Below is a small trained network, with its code and all its weights. Each question gives an input and a target symbol and asks what happens when units are switched off, that is, made to give their printed mean instead of their output.

import numpy as np


def w(rows, s, z=0):
    codes = np.array(rows[::2]) - 128.0
    scale = np.full(codes.shape[1], s)
    scale[-1] = z or s
    return codes * scale


def norm(h):
    return h / np.sqrt((h * h).mean(-1, keepdims=True) + 1e-5)


def f(y):
    return np.maximum(y, 0)


def softmax(a):
    e = np.exp(a - a.max(-1, keepdims=True))
    return e / e.sum(-1, keepdims=True)


def log_softmax(a):
    a = a - a.max(-1, keepdims=True)
    return a - np.log(np.exp(a).sum(-1, keepdims=True))


def net(x, mask):
    ids = ['αγζηθω'.index(c) for c in x.split()]
    T = len(ids)
    res = E[ids] + P[:T]
    u = 0
    for l in range(2):
        r = norm(res)
        for j in range(2):
            rows = slice(2 * j, 2 * j + 2)
            q, k, v = (r @ M[l][rows].T for M in (Q, K, V))
            z = softmax(np.where(np.tri(T) > 0, q @ k.T / 2**0.5, -1e9)) @ v
            o = O[l][rows]
            res = res + np.where(mask[u + j], z, o[:, -1]) @ o[:, :-1]
        u += 2
        y = f(norm(res) @ A[l][:, :-1].T + A[l][:, -1])
        res = res + np.where(mask[u : u + 4], y, B[l][:, -1]) @ B[l][:, :-1]
        u += 4
    return log_softmax(norm(res)[-1] @ U[:, :-1].T + U[:, -1])


Q, K, V, O, A, B = {}, {}, {}, {}, {}, {}
E = w([
[149,110,118,212,72,28,106,95,169],'α',
[99,137,243,168,89,86,164,187,154],'γ',
[115,48,134,200,255,35,77,136,198],'ζ',
[65,154,97,23,203,142,66,110,160],'η',
[101,125,156,216,216,168,46,101,106],'θ',
[132,82,147,86,128,109,99,33,8],'ω',
],0.0046)
P = w([
[129,201,180,71,230,137,130,161,235],'0',
[115,193,151,96,170,167,121,143,185],'1',
[140,17,137,156,123,107,227,225,53],'2',
[78,156,254,81,209,159,130,21,144],'3',
[87,199,111,102,147,164,135,129,144],'4',
[145,42,93,166,69,81,216,198,61],'5',
[70,185,196,123,169,151,143,12,155],'6',
[73,213,38,151,119,158,127,115,154],'7',
[140,69,31,175,65,102,188,181,69],'8',
[74,205,134,154,138,97,140,42,155],'9',
],0.0034)
Q[0] = w([
[75,122,163,149,141,206,135,112,139],'L0H1',
[154,127,151,114,113,93,161,140,164],'L0H1',
[2,214,251,167,122,19,112,49,204],'L0H2',
[73,81,164,153,208,84,96,40,157],'L0H2',
],0.0055)
K[0] = w([
[119,81,119,87,233,184,160,137,86],'L0H1',
[86,158,180,149,138,130,133,170,208],'L0H1',
[7,198,7,192,67,173,118,142,73],'L0H2',
[31,50,4,168,123,186,41,24,93],'L0H2',
],0.004)
V[0] = w([
[71,158,133,152,126,51,145,126,175],'L0H1',
[28,99,224,84,168,137,143,174,128],'L0H1',
[117,86,16,124,147,157,45,122,100],'L0H2',
[164,54,174,241,120,218,4,123,100],'L0H2',
],0.003)
O[0] = w([
[81,110,116,123,156,222,99,102,127,202],'L0H1',
[135,156,131,150,80,150,85,175,139,250],'L0H1',
[134,105,108,86,173,187,254,52,100,117],'L0H2',
[120,154,152,158,166,65,164,117,79,141],'L0H2',
],0.0053,0.002)
A[0] = w([
[184,119,187,112,172,107,115,161,64,181],'L0N1',
[133,171,95,249,120,193,142,136,111,71],'L0N2',
[170,2,183,170,171,154,227,82,107,250],'L0N3',
[69,202,112,179,193,199,115,65,198,2],'L0N4',
],0.0035,0.00076)
B[0] = w([
[116,86,134,15,144,139,103,139,221,184],'L0N1',
[128,126,230,68,124,66,105,197,76,177],'L0N2',
[229,215,111,60,84,191,103,160,135,217],'L0N3',
[147,190,82,3,194,68,195,145,81,253],'L0N4',
],0.0039,0.0031)
Q[1] = w([
[86,138,135,189,108,164,118,116,123],'L1H1',
[192,112,90,197,51,137,178,97,94],'L1H1',
[134,163,86,135,86,93,149,184,121],'L1H2',
[191,2,70,160,94,144,108,231,63],'L1H2',
],0.0062)
K[1] = w([
[115,132,157,142,103,123,108,150,174],'L1H1',
[159,65,112,158,77,102,155,95,146],'L1H1',
[101,174,128,142,106,100,166,167,171],'L1H2',
[108,154,254,120,108,163,153,188,167],'L1H2',
],0.0088)
V[1] = w([
[137,88,172,117,89,168,187,254,124],'L1H1',
[152,189,87,171,50,113,128,143,65],'L1H1',
[199,67,100,106,230,128,78,91,166],'L1H2',
[159,105,81,144,146,137,96,58,12],'L1H2',
],0.0038)
O[1] = w([
[93,180,100,164,179,154,112,48,130,53],'L1H1',
[115,204,178,70,239,157,119,149,123,3],'L1H1',
[118,201,127,184,212,193,138,73,177,203],'L1H2',
[137,106,169,188,160,215,3,76,197,67],'L1H2',
],0.0055,0.0023)
A[1] = w([
[19,125,93,143,154,79,145,106,215,51],'L1N1',
[100,116,181,116,111,218,1,36,172,4],'L1N2',
[134,174,141,91,57,165,88,112,153,220],'L1N3',
[84,38,112,109,75,183,98,82,163,119],'L1N4',
],0.0056,0.0017)
B[1] = w([
[93,99,144,141,76,190,117,124,67,185],'L1N1',
[173,4,173,145,109,14,127,125,254,255],'L1N2',
[187,129,58,144,162,225,93,124,159,203],'L1N3',
[110,147,188,211,148,105,159,89,154,188],'L1N4',
],0.0071,0.0049)
U = w([
[120,96,122,75,66,47,195,173,94,1],'α',
[136,184,213,179,85,178,3,220,116,101],'γ',
[37,86,147,227,157,182,166,125,89,35],'ζ',
[179,146,69,63,132,232,136,110,146,216],'η',
[122,234,181,141,230,88,209,104,119,188],'θ',
[169,62,131,158,191,84,117,144,234,200],'ω',
],0.0053,0.00067)

Each question gives the input, a string of symbols that net reads in full, and the target symbol t.
The units are the heads (2 rows each of Q, K, V and O) and the neurons (one row each of A and B). Each row of codes is followed by its name. A weight is (code - 128) times the scale printed after its matrix; where a second scale follows, it is the last column's (O, A, B and U).
mask holds one flag per unit, layer by layer, with each layer's heads first. A switched-off unit (its flag False) gives its mean, the last column of its rows in O or B, instead of its output. The means were averaged over made-up inputs and are rounded, as every weight is.
A unit's drop is (log p(t) with every unit on - log p(t) with that unit switched off) / (log p(t) with every unit on - log p(t) with every unit switched off).
The circuit of an input: a set's keep is (log p(t) with only the set's units on - log p(t) with every unit switched off) / (log p(t) with every unit on - log p(t) with every unit switched off). Starting from all 12 units, units are removed one at a time, each time the one whose removal leaves the highest keep (on an exact tie, the one counted first), for as long as the keep stays at least 0.8.
units of the circuit, in order: the units of the circuit, biggest drop first
unit that matters most: the unit with the biggest drop
top k neurons in layer l: the k neurons of layer l with the biggest drops, biggest first
input η ω η α γ ω α γ, target γ: units of the circuit, in order => (L1N2; L0H2)
input θ ω θ, target γ: units of the circuit, in order => (L1N2; L0N3)
input η α α ζ θ γ η, target θ: unit that matters most => L0N4
input α α η, target ζ: units of the circuit, in order => (L1N2; L0N4; L1N4; L1H1)
input θ ζ α α, target ζ: units of the circuit, in order => (L1N2; L1N1; L0N2; L1H2)
input α θ γ γ α θ ζ, target θ: units of the circuit, in order => (L0H2; L1N2)
input η η ω η ω α, target θ: units of the circuit, in order => (L1H1; L1N2)
input α α ω η η ζ ζ, target η: top 3 neurons in layer 0 => (L0N4; L0N3; L0N1)
input ω α α ζ, target ζ: units of the circuit, in order => (L1N1; L1N2; L1H1)
input γ θ α ω η α α, target η: units of the circuit, in order => (L1N2; L1N4; L1N3)
input η η ω γ η ω α ζ, target ζ: units of the circuit, in order => (L1N1; L1N2)
input α η θ γ, target θ: units of the circuit, in order => (L0H2; L1N2)
input ω α α ω ω η, target ζ: top 3 neurons in layer 1 => (L1N2; L1N4; L1N1)
input α γ γ ζ ζ ω α η η, target α: units of the circuit, in order => (L1H2)
input γ γ η η γ θ ζ γ, target γ: units of the circuit, in order => (L0H2; L1N2)
input α ζ γ θ ζ ζ η, target η: top 2 neurons in layer 1 => (L1N2; L1N4)
input ω ω θ ω γ θ α θ η η, target θ: top 2 neurons in layer 1 => (L1N3; L1N2)
input α η η θ γ α α ζ γ θ, target θ: units of the circuit, in order => (L0N4; L1N2)
input ω α γ γ ω ζ, target α: top 2 neurons in layer 1 => (L1N2; L1N3)
input ω ω α ζ γ η γ, target η: top 3 neurons in layer 1 => (L1N2; L1N3; L1N4)
input θ α α γ ω ω η η ζ, target α: unit that matters most => L1H2
input ω ω θ ζ α α η, target η: top 2 neurons in layer 0 => (L0N4; L0N2)
input ζ α θ η ω η ζ θ η ζ, target θ: top 3 neurons in layer 0 => (L0N4; L0N3; L0N1)
input γ ω ω α ω ζ η γ ζ α, target ζ: top 2 neurons in layer 1 => (L1N1; L1N2)
input ζ ζ γ γ, target ζ: top 2 neurons in layer 1 => (L1N1; L1N2)
